Below are the code and all the weights of a small trained network. Each question names an input and a class and asks about switching units off, where a switched-off unit gives its printed mean instead of its output.

import numpy as np


def w(rows, s, z=0):
    codes = np.array(rows[::2]) - 128.0
    scale = np.full(codes.shape[1], s)
    scale[-1] = z or s
    return codes * scale


def norm(h):
    return h / np.sqrt((h * h).mean(-1, keepdims=True) + 1e-5)


def f(y):
    return y / 2 * (1 + np.tanh(0.7978845608 * (y + 0.044715 * y**3)))


def log_softmax(a):
    a = a - a.max(-1, keepdims=True)
    return a - np.log(np.exp(a).sum(-1, keepdims=True))


def net(x, mask):
    res = np.array(x, float).reshape(1, 4) / 4 @ E
    u = 0
    for l in range(4):
        y = f(norm(res) @ A[l][:, :-1].T + A[l][:, -1])
        res = res + np.where(mask[u : u + 4], y, B[l][:, -1]) @ B[l][:, :-1]
        u += 4
    return log_softmax(norm(res)[-1] @ U[:, :-1].T + U[:, -1])


A, B = {}, {}
E = w([
[171,197,187,98,199,114],'x0',
[93,126,155,135,167,233],'x1',
[169,14,121,187,201,93],'x2',
[79,94,252,133,86,110],'x3',
],0.0023)
A[0] = w([
[177,155,49,115,137,125,43],'0.n1',
[136,117,156,123,151,222,180],'0.n2',
[111,94,97,201,55,132,2],'0.n3',
[168,158,94,126,84,2,3],'0.n4',
],0.0054,0.0011)
B[0] = w([
[119,162,76,160,144,86,199],'0.n1',
[143,107,85,77,99,184,220],'0.n2',
[71,142,88,140,142,115,164],'0.n3',
[125,71,141,42,136,254,253],'0.n4',
],0.0063,0.0015)
A[1] = w([
[201,7,141,236,224,129,3],'1.n1',
[245,216,233,94,252,128,86],'1.n2',
[159,6,133,200,211,114,74],'1.n3',
[114,106,252,192,77,124,96],'1.n4',
],0.004,0.0024)
B[1] = w([
[161,161,82,119,2,80,188],'1.n1',
[4,52,21,133,50,136,250],'1.n2',
[169,220,125,46,80,97,195],'1.n3',
[182,177,89,139,237,53,169],'1.n4',
],0.0055,0.0022)
A[2] = w([
[164,191,131,100,254,86,221],'2.n1',
[107,244,141,101,58,164,37],'2.n2',
[158,149,113,103,139,203,246],'2.n3',
[75,119,91,147,150,106,63],'2.n4',
],0.0053,0.0014)
B[2] = w([
[137,165,76,195,234,118,143],'2.n1',
[186,173,141,106,34,10,218],'2.n2',
[233,66,168,151,166,61,255],'2.n3',
[2,44,62,96,160,76,150],'2.n4',
],0.0047,0.002)
A[3] = w([
[81,117,253,119,102,149,147],'3.n1',
[216,110,14,123,161,118,171],'3.n2',
[177,63,120,54,121,166,255],'3.n3',
[112,84,186,126,167,74,35],'3.n4',
],0.0054,0.0014)
B[3] = w([
[157,116,98,187,233,93,162],'3.n1',
[65,177,222,151,163,116,254],'3.n2',
[218,103,254,161,136,234,237],'3.n3',
[108,239,142,253,161,222,118],'3.n4',
],0.004,0.0034)
U = w([
[199,199,136,99,38,66,211],'0',
[198,76,195,128,180,217,210],'1',
[4,38,65,131,90,150,1],'2',
[104,212,101,205,254,92,89],'3',
],0.0076,0.00064)

Each question gives the input, the list of numbers given to net, and the class t.
The units are the neurons (one row each of A and B). Each row of codes is followed by its name. A weight is (code - 128) times the scale printed after its matrix; where a second scale follows, it is the last column's (A, B and U).
mask holds one flag per neuron, layer by layer. A switched-off neuron (its flag False) gives its mean, the last column of its row in B, instead of its output. The means were averaged over made-up inputs and are rounded, as every weight is.
A unit's drop is (log p(t) with every unit on - log p(t) with that unit switched off) / (log p(t) with every unit on - log p(t) with every unit switched off).
The circuit of an input: a set's keep is (log p(t) with only the set's units on - log p(t) with every unit switched off) / (log p(t) with every unit on - log p(t) with every unit switched off). Starting from the 12 units with the biggest drops (on a tie, the unit counted first), units are removed one at a time, each time the one whose removal leaves the highest keep (on an exact tie, the one counted first), for as long as the keep stays at least 0.8.
circuit, biggest first: the units of the circuit, biggest drop first
top k neurons in layer l: the k neurons of layer l with the biggest drops, biggest first
input [-5,-1,6,-6], class 0: circuit, biggest first -> [1.n3]
input [7,-5,-2,8], class 3: top 2 neurons in layer 3 -> [3.n4 3.n1]
input [-7,2,-2,8], class 3: circuit, biggest first -> [1.n4 1.n1 0.n4]
input [-7,-1,8,6], class 0: circuit, biggest first -> [1.n3 1.n1]
input [0,-4,5,7], class 3: circuit, biggest first -> [1.n4 3.n4]
input [0,6,8,-6], class 0: circuit, biggest first -> [1.n1 1.n3]
input [-5,3,1,6], class 3: circuit, biggest first -> [0.n4 1.n4]
input [-4,5,1,-7], class 3: circuit, biggest first -> [0.n4 3.n2]
input [7,5,5,-6], class 2: top 2 neurons in layer 1 -> [1.n2 1.n4]
input [-6,-7,-4,8], class 3: top 3 neurons in layer 3 -> [3.n1 3.n4 3.n3]
input [4,-7,0,8], class 3: circuit, biggest first -> [1.n4 2.n1]
input [7,-3,0,8], class 3: top 2 neurons in layer 0 -> [0.n1 0.n2]
input [-6,6,-2,2], class 1: top 2 neurons in layer 3 -> [3.n3 3.n1]
input [-3,6,-7,-4], class 0: circuit, biggest first -> [2.n2]
input [-4,-4,3,5], class 3: top 3 neurons in layer 0 -> [0.n2 0.n1 0.n3]
input [-8,-2,8,-7], class 0: top 2 neurons in layer 1 -> [1.n1 1.n3]
input [7,6,8,5], class 0: circuit, biggest first -> [1.n1 1.n3]
input [-6,-7,5,-2], class 1: top 2 neurons in layer 0 -> [0.n4 0.n3]
input [4,-8,6,3], class 1: top 2 neurons in layer 0 -> [0.n4 0.n1]
input [-6,3,-1,-7], class 3: top 2 neurons in layer 1 -> [1.n2 1.n1]
input [0,0,7,-5], class 0: circuit, biggest first -> [1.n1]
input [7,-4,-5,4], class 2: top 2 neurons in layer 1 -> [1.n2 1.n3]
input [-7,6,8,6], class 0: top 3 neurons in layer 1 -> [1.n1 1.n3 1.n2]
